Below is a small trained network, with its code and all its weights. Each question gives an input and a target symbol and asks what happens when units are switched off, that is, made to give their printed mean instead of their output.

import numpy as np


def w(rows, s, z=0):
    codes = np.array(rows[::2]) - 128.0
    scale = np.full(codes.shape[1], s)
    scale[-1] = z or s
    return codes * scale


def norm(h):
    return h / np.sqrt((h * h).mean(-1, keepdims=True) + 1e-5)


def f(y):
    return np.maximum(y, 0)


def softmax(a):
    e = np.exp(a - a.max(-1, keepdims=True))
    return e / e.sum(-1, keepdims=True)


def log_softmax(a):
    a = a - a.max(-1, keepdims=True)
    return a - np.log(np.exp(a).sum(-1, keepdims=True))


def net(x, mask):
    ids = ['αγδζηθλμξπφψω'.index(c) for c in x.split()]
    T = len(ids)
    res = E[ids] + P[:T]
    u = 0
    for l in range(2):
        r = norm(res)
        for j in range(3):
            rows = slice(2 * j, 2 * j + 2)
            q, k, v = (r @ M[l][rows].T for M in (Q, K, V))
            z = softmax(np.where(np.tri(T) > 0, q @ k.T / 2**0.5, -1e9)) @ v
            o = O[l][rows]
            res = res + np.where(mask[u + j], z, o[:, -1]) @ o[:, :-1]
        u += 3
        y = f(norm(res) @ A[l][:, :-1].T + A[l][:, -1])
        res = res + np.where(mask[u : u + 16], y, B[l][:, -1]) @ B[l][:, :-1]
        u += 16
    return log_softmax(norm(res)[-1] @ U[:, :-1].T + U[:, -1])


Q, K, V, O, A, B = {}, {}, {}, {}, {}, {}
E = w([
[146,149,163,133,8],'α',
[114,103,52,163,49],'γ',
[190,118,153,211,176],'δ',
[26,158,148,134,153],'ζ',
[106,154,96,144,89],'η',
[144,133,2,112,175],'θ',
[100,142,130,84,200],'λ',
[110,188,132,106,173],'μ',
[129,184,133,110,122],'ξ',
[184,87,118,30,153],'π',
[108,118,108,83,210],'φ',
[86,163,9,155,172],'ψ',
[119,171,130,105,139],'ω',
],0.017)
P = w([
[143,253,185,54,183],'0',
[151,211,91,158,139],'1',
[145,165,107,171,125],'2',
[148,137,125,173,121],'3',
[156,121,140,174,120],'4',
[163,109,153,174,121],'5',
],0.0075)
Q[0] = w([
[217,210,102,137,243],'0.h1',
[24,210,138,203,198],'0.h1',
[106,85,88,176,172],'0.h2',
[197,173,142,1,95],'0.h2',
[137,146,25,130,103],'0.h3',
[164,44,160,78,175],'0.h3',
],0.0069)
K[0] = w([
[254,122,134,181,187],'0.h1',
[5,150,174,218,162],'0.h1',
[154,107,56,52,204],'0.h2',
[254,143,131,163,212],'0.h2',
[104,140,156,146,228],'0.h3',
[115,174,137,152,118],'0.h3',
],0.0082)
V[0] = w([
[254,172,130,199,112],'0.h1',
[88,148,109,121,87],'0.h1',
[125,126,180,137,176],'0.h2',
[127,127,121,88,62],'0.h2',
[148,144,169,101,182],'0.h3',
[131,132,143,92,154],'0.h3',
],0.0099)
O[0] = w([
[121,95,121,165,113,127],'0.h1',
[255,174,88,45,139,162],'0.h1',
[112,97,67,196,108,132],'0.h2',
[220,109,77,61,128,99],'0.h2',
[127,121,135,89,101,253],'0.h3',
[199,176,68,127,156,208],'0.h3',
],0.0072,0.003)
A[0] = w([
[227,123,111,67,128,162],'0.n1',
[124,212,123,173,151,35],'0.n2',
[146,129,122,93,123,79],'0.n3',
[127,122,153,151,72,122],'0.n4',
[148,209,147,127,73,123],'0.n5',
[117,235,121,163,36,216],'0.n6',
[172,105,89,111,61,199],'0.n7',
[162,116,159,2,197,85],'0.n8',
[75,86,135,113,131,72],'0.n9',
[124,114,167,82,123,74],'0.n10',
[167,174,81,115,140,170],'0.n11',
[87,136,121,84,176,183],'0.n12',
[144,79,76,86,138,253],'0.n13',
[57,107,48,128,174,56],'0.n14',
[91,179,120,169,123,202],'0.n15',
[105,39,119,133,112,76],'0.n16',
],0.01,0.002)
B[0] = w([
[82,45,190,186,159,210],'0.n1',
[150,79,131,152,143,206],'0.n2',
[152,124,144,170,103,147],'0.n3',
[104,127,159,78,168,149],'0.n4',
[144,115,92,83,120,213],'0.n5',
[158,91,148,45,153,255],'0.n6',
[121,143,123,129,225,189],'0.n7',
[116,214,66,104,137,206],'0.n8',
[59,116,133,132,107,137],'0.n9',
[123,127,74,182,133,139],'0.n10',
[2,112,102,126,126,221],'0.n11',
[98,62,169,105,170,200],'0.n12',
[65,159,102,174,151,176],'0.n13',
[174,99,122,120,91,184],'0.n14',
[132,76,150,105,196,197],'0.n15',
[85,124,32,86,92,141],'0.n16',
],0.0067,0.0083)
Q[1] = w([
[117,54,166,50,108],'1.h1',
[71,2,181,131,115],'1.h1',
[138,100,136,118,125],'1.h2',
[187,149,126,203,230],'1.h2',
[147,150,152,92,81],'1.h3',
[132,158,225,149,53],'1.h3',
],0.0085)
K[1] = w([
[157,48,254,176,129],'1.h1',
[127,157,201,240,100],'1.h1',
[142,187,249,132,164],'1.h2',
[127,162,120,170,192],'1.h2',
[197,176,67,63,93],'1.h3',
[142,30,131,37,113],'1.h3',
],0.0091)
V[1] = w([
[70,69,71,215,109],'1.h1',
[143,210,142,232,207],'1.h1',
[180,92,77,102,224],'1.h2',
[189,154,65,164,89],'1.h2',
[212,89,141,147,13],'1.h3',
[82,36,3,178,133],'1.h3',
],0.0062)
O[1] = w([
[189,95,255,209,47,100],'1.h1',
[137,99,229,108,73,110],'1.h1',
[107,130,194,81,170,200],'1.h2',
[87,119,182,63,188,73],'1.h2',
[107,104,174,198,89,8],'1.h3',
[163,162,161,7,108,162],'1.h3',
],0.0048,0.011)
A[1] = w([
[60,120,97,121,217,4],'1.n1',
[171,94,112,155,10,130],'1.n2',
[53,104,114,200,136,183],'1.n3',
[135,114,252,166,152,107],'1.n4',
[98,25,107,78,147,128],'1.n5',
[130,202,161,125,178,248],'1.n6',
[49,160,254,126,94,85],'1.n7',
[109,181,223,221,160,164],'1.n8',
[93,167,190,59,102,134],'1.n9',
[97,66,7,174,125,14],'1.n10',
[100,134,134,213,8,144],'1.n11',
[212,153,135,168,20,145],'1.n12',
[155,76,77,67,192,84],'1.n13',
[183,174,159,139,171,149],'1.n14',
[93,151,120,63,63,136],'1.n15',
[84,168,99,132,197,32],'1.n16',
],0.0093,0.0027)
B[1] = w([
[192,110,230,110,62,224],'1.n1',
[98,181,218,79,214,130],'1.n2',
[172,189,76,50,136,141],'1.n3',
[162,122,72,139,96,143],'1.n4',
[92,145,156,218,82,218],'1.n5',
[120,111,33,147,152,182],'1.n6',
[165,204,57,54,113,136],'1.n7',
[92,92,87,118,138,138],'1.n8',
[158,171,68,184,187,157],'1.n9',
[157,195,138,135,154,153],'1.n10',
[88,126,168,2,180,132],'1.n11',
[123,228,232,90,88,131],'1.n12',
[112,118,200,154,145,255],'1.n13',
[23,131,76,132,141,138],'1.n14',
[42,228,26,171,141,148],'1.n15',
[127,79,167,51,127,194],'1.n16',
],0.0064,0.012)
U = w([
[198,214,203,68,82,67],'α',
[48,160,166,189,110,129],'γ',
[140,39,56,214,199,104],'δ',
[90,165,105,8,212,198],'ζ',
[101,35,250,108,156,196],'η',
[155,211,79,170,163,85],'θ',
[81,91,94,85,58,101],'λ',
[151,66,5,99,128,3],'μ',
[223,93,102,77,90,123],'ξ',
[32,208,107,134,81,67],'π',
[47,55,134,114,51,113],'φ',
[164,204,155,182,156,108],'ψ',
[157,128,80,46,65,50],'ω',
],0.012,0.0037)

Each question gives the input, a string of symbols that net reads in full, and the target symbol t.
The units are the heads (2 rows each of Q, K, V and O) and the neurons (one row each of A and B). Each row of codes is followed by its name. A weight is (code - 128) times the scale printed after its matrix; where a second scale follows, it is the last column's (O, A, B and U).
mask holds one flag per unit, layer by layer, with each layer's heads first. A switched-off unit (its flag False) gives its mean, the last column of its rows in O or B, instead of its output. The means were averaged over made-up inputs and are rounded, as every weight is.
A unit's drop is (log p(t) with every unit on - log p(t) with that unit switched off) / (log p(t) with every unit on - log p(t) with every unit switched off).
The circuit of an input: a set's keep is (log p(t) with only the set's units on - log p(t) with every unit switched off) / (log p(t) with every unit on - log p(t) with every unit switched off). Starting from the 12 units with the biggest drops (on a tie, the unit counted first), units are removed one at a time, each time the one whose removal leaves the highest keep (on an exact tie, the one counted first), for as long as the keep stays at least 0.8.
units of the circuit, in order: the units of the circuit, biggest drop first
most important unit: the unit with the biggest drop
top k neurons: the k neurons with the biggest drops, biggest first
top k neurons in layer l: the k neurons of layer l with the biggest drops, biggest first
heads that matter: for each layer, one digit per head in row order, 1 if its drop is at least 0.15 and else 0, layers parted by /
input θ ψ π μ ψ, target η: most important unit => 1.h1
input θ μ α π μ μ, target η: heads that matter => 110 / 000
input δ ψ α φ ω, target ω: top 2 neurons in layer 1 => (1.n7 1.n13)
input θ ω ξ γ ξ, target η: top 4 neurons => (0.n1 0.n8 0.n2 1.n13)
input ζ γ γ γ, target η: heads that matter => 100 / 000
input α δ ζ λ μ, target μ: top 4 neurons in layer 1 => (1.n4 1.n7 1.n13 1.n1)
input μ ω ψ μ ω, target η: top 2 neurons in layer 1 => (1.n13 1.n5)
input π δ δ, target η: top 2 neurons => (0.n7 1.n11)
input π ω γ ω, target η: top 2 neurons => (0.n1 0.n2)
input ξ η ω ξ, target η: units of the circuit, in order => (0.n1 0.h1 0.n8)
input α ζ ψ λ γ, target ζ: heads that matter => 000 / 000
input ψ α δ ψ, target ψ: top 4 neurons => (1.n10 0.n1 1.n3 0.n14)
input α δ π, target π: heads that matter => 110 / 000
input ζ ω ζ, target η: top 3 neurons => (0.n8 0.n2 0.n15)
input φ θ φ, target η: heads that matter => 110 / 100
input φ ψ α δ φ η, target η: units of the circuit, in order => (1.h1)
input γ α α α, target η: top 3 neurons in layer 0 => (0.n1 0.n7 0.n6)
input ζ π π ψ ψ, target η: heads that matter => 010 / 100
input α μ η δ π η, target η: heads that matter => 000 / 000
input π μ λ φ η λ, target η: heads that matter => 010 / 000
input δ ζ ξ, target ξ: heads that matter => 110 / 100
input ξ δ δ, target η: top 3 neurons => (0.n7 1.n11 0.n8)
input φ η μ φ, target η: heads that matter => 010 / 000
input α γ π δ ξ, target ξ: top 3 neurons in layer 1 => (1.n7 1.n4 1.n13)
input ξ δ ζ ω, target ω: top 4 neurons in layer 0 => (0.n15 0.n1 0.n12 0.n7)
input λ ξ ω μ λ, target η: top 2 neurons => (0.n12 0.n14)
input μ δ π μ, target μ: top 3 neurons in layer 0 => (0.n15 0.n1 0.n5)
input φ π α α, target η: heads that matter => 110 / 001
